Below are the code and all the weights of a small trained network. Each question names an input and a class and asks about switching units off, where a switched-off unit gives its printed mean instead of its output.

import numpy as np


def w(rows, s, z=0):
    codes = np.array(rows[::2]) - 128.0
    scale = np.full(codes.shape[1], s)
    scale[-1] = z or s
    return codes * scale


def f(y):
    return np.maximum(y, 0)


def log_softmax(a):
    a = a - a.max(-1, keepdims=True)
    return a - np.log(np.exp(a).sum(-1, keepdims=True))


def net(x, mask):
    res = np.array(x, float).reshape(1, 5) / 4 @ E
    y = f(res @ A[0][:, :-1].T + A[0][:, -1])
    res = res + np.where(mask, y, B[0][:, -1]) @ B[0][:, :-1]
    return log_softmax(res[-1] @ U[:, :-1].T + U[:, -1])


A, B = {}, {}
E = w([
[176,136,88,191,97,79,101,157,88],'x0',
[132,83,118,98,127,95,102,167,221],'x1',
[19,188,76,164,188,226,55,124,139],'x2',
[137,170,146,130,18,175,115,2,151],'x3',
[109,143,168,87,160,149,35,51,60],'x4',
],0.012)
A[0] = w([
[83,139,183,80,101,157,114,85,180,45],'n0',
[135,115,117,136,145,95,184,179,137,79],'n1',
[177,138,152,120,153,90,84,133,62,57],'n2',
[161,148,115,192,123,168,177,131,74,22],'n3',
[158,120,137,101,85,127,156,139,142,9],'n4',
[79,152,62,146,164,108,64,162,134,139],'n5',
[131,66,128,90,144,116,155,198,189,2],'n6',
[8,183,107,159,162,222,88,150,140,46],'n7',
[101,169,81,169,164,156,115,147,121,34],'n8',
[128,95,153,68,130,186,138,97,130,74],'n9',
[126,83,114,126,159,107,166,122,158,23],'n10',
[86,173,163,49,120,180,146,64,166,36],'n11',
[186,169,105,186,19,140,164,121,206,9],'n12',
[89,144,124,169,181,172,112,157,151,2],'n13',
[121,135,170,106,129,147,119,108,131,52],'n14',
[118,169,115,158,128,128,166,118,41,35],'n15',
[70,141,141,78,157,185,109,73,163,82],'n16',
[95,135,128,103,135,151,116,93,136,57],'n17',
[165,89,118,120,170,95,157,226,180,71],'n18',
[148,128,149,135,144,118,31,161,112,29],'n19',
[70,157,128,158,149,159,93,146,148,39],'n20',
[118,132,111,137,148,92,225,238,141,90],'n21',
[120,147,147,122,68,160,131,86,148,48],'n22',
[133,157,133,124,113,126,99,152,165,4],'n23',
[147,106,222,67,133,144,142,86,34,23],'n24',
[133,104,145,112,147,123,112,97,155,54],'n25',
],0.014,0.007)
B[0] = w([
[121,157,89,159,49,158,57,174,97,193],'n0',
[84,176,124,157,103,137,158,179,135,188],'n1',
[84,117,108,75,152,52,102,126,35,174],'n2',
[177,141,51,153,87,164,187,112,63,158],'n3',
[110,158,111,87,167,122,216,68,130,162],'n4',
[147,38,65,44,160,142,133,129,110,194],'n5',
[78,146,183,73,162,84,107,112,231,194],'n6',
[137,88,134,81,233,242,168,34,154,252],'n7',
[151,71,133,72,149,161,177,86,89,173],'n8',
[124,202,146,181,108,124,91,128,145,171],'n9',
[127,109,165,117,139,132,136,136,156,154],'n10',
[147,203,75,185,72,145,83,160,188,209],'n11',
[203,40,217,92,44,69,170,58,140,203],'n12',
[138,81,111,115,219,163,164,110,120,173],'n13',
[156,182,146,150,129,129,112,136,120,152],'n14',
[206,129,106,174,137,149,128,88,58,166],'n15',
[152,174,105,159,110,215,77,147,143,215],'n16',
[105,165,163,133,112,189,107,144,110,166],'n17',
[65,171,157,82,129,113,145,221,179,224],'n18',
[103,96,58,66,124,115,64,138,111,158],'n19',
[133,90,130,97,166,171,131,100,128,179],'n20',
[93,155,140,214,110,174,221,254,136,227],'n21',
[153,167,133,139,83,100,118,116,169,186],'n22',
[136,81,131,135,117,146,109,128,128,132],'n23',
[73,205,162,209,221,68,131,79,115,200],'n24',
[115,159,116,138,112,126,109,165,100,144],'n25',
],0.0094,0.021)
U = w([
[135,129,112,187,106,158,234,218,61,71],'0',
[113,189,153,172,182,40,112,57,28,113],'1',
[187,115,171,126,20,56,165,13,151,124],'2',
[73,135,156,110,148,115,192,239,209,146],'3',
[137,207,118,161,78,183,63,67,167,235],'4',
[110,70,65,52,146,52,26,181,59,117],'5',
[149,2,166,128,89,133,69,115,197,1],'6',
[130,113,109,88,200,220,128,47,162,146],'7',
],0.0089,0.0041)

Each question gives the input, the list of numbers given to net, and the class t.
The units are the neurons (one row each of A and B). Each row of codes is followed by its name. A weight is (code - 128) times the scale printed after its matrix; where a second scale follows, it is the last column's (A, B and U).
mask holds one flag per neuron, in row order. A switched-off neuron (its flag False) gives its mean, the last column of its row in B, instead of its output. The means were averaged over made-up inputs and are rounded, as every weight is.
A unit's drop is (log p(t) with every unit on - log p(t) with that unit switched off) / (log p(t) with every unit on - log p(t) with every unit switched off).
The circuit of an input: a set's keep is (log p(t) with only the set's units on - log p(t) with every unit switched off) / (log p(t) with every unit on - log p(t) with every unit switched off). Starting from the 12 units with the biggest drops (on a tie, the unit counted first), units are removed one at a time, each time the one whose removal leaves the highest keep (on an exact tie, the one counted first), for as long as the keep stays at least 0.8.
units of the circuit, in order: the units of the circuit, biggest drop first
top k neurons: the k neurons with the biggest drops, biggest first
drop when u is switched off: that unit's drop, to one decimal
input [6,-5,-8,-4,7], class 1: units of the circuit, in order : (n24)
input [-2,4,-6,-4,6], class 1: top 4 neurons : (n24; n21; n2; n5)
input [-4,3,-1,1,-1], class 4: units of the circuit, in order : (n21; n7)
input [-2,0,-1,-8,5], class 5: units of the circuit, in order : (n2; n19)
input [2,-6,-3,-5,2], class 1: units of the circuit, in order : (n2; n24)
input [-8,-3,7,5,1], class 4: top 2 neurons : (n11; n0)
input [3,7,-1,-4,4], class 5: top 2 neurons : (n19; n21)
input [5,8,-7,-3,6], class 5: top 3 neurons : (n2; n19; n21)
input [0,7,-6,4,6], class 2: top 2 neurons : (n16; n21)
input [7,3,-4,3,8], class 1: top 2 neurons : (n24; n5)
input [-7,-7,7,6,2], class 4: top 2 neurons : (n11; n0)
input [3,-4,5,7,-4], class 2: top 2 neurons : (n12; n22)
input [5,7,3,4,3], class 6: top 2 neurons : (n7; n24)
input [8,7,-6,5,-3], class 2: units of the circuit, in order : (n12)
input [-1,-6,6,7,-6], class 7: drop when n7 is switched off : 4.0
input [4,-6,6,3,-5], class 7: drop when n21 is switched off : 0.0
input [0,-8,8,-6,-6], class 7: drop when n7 is switched off : 0.5
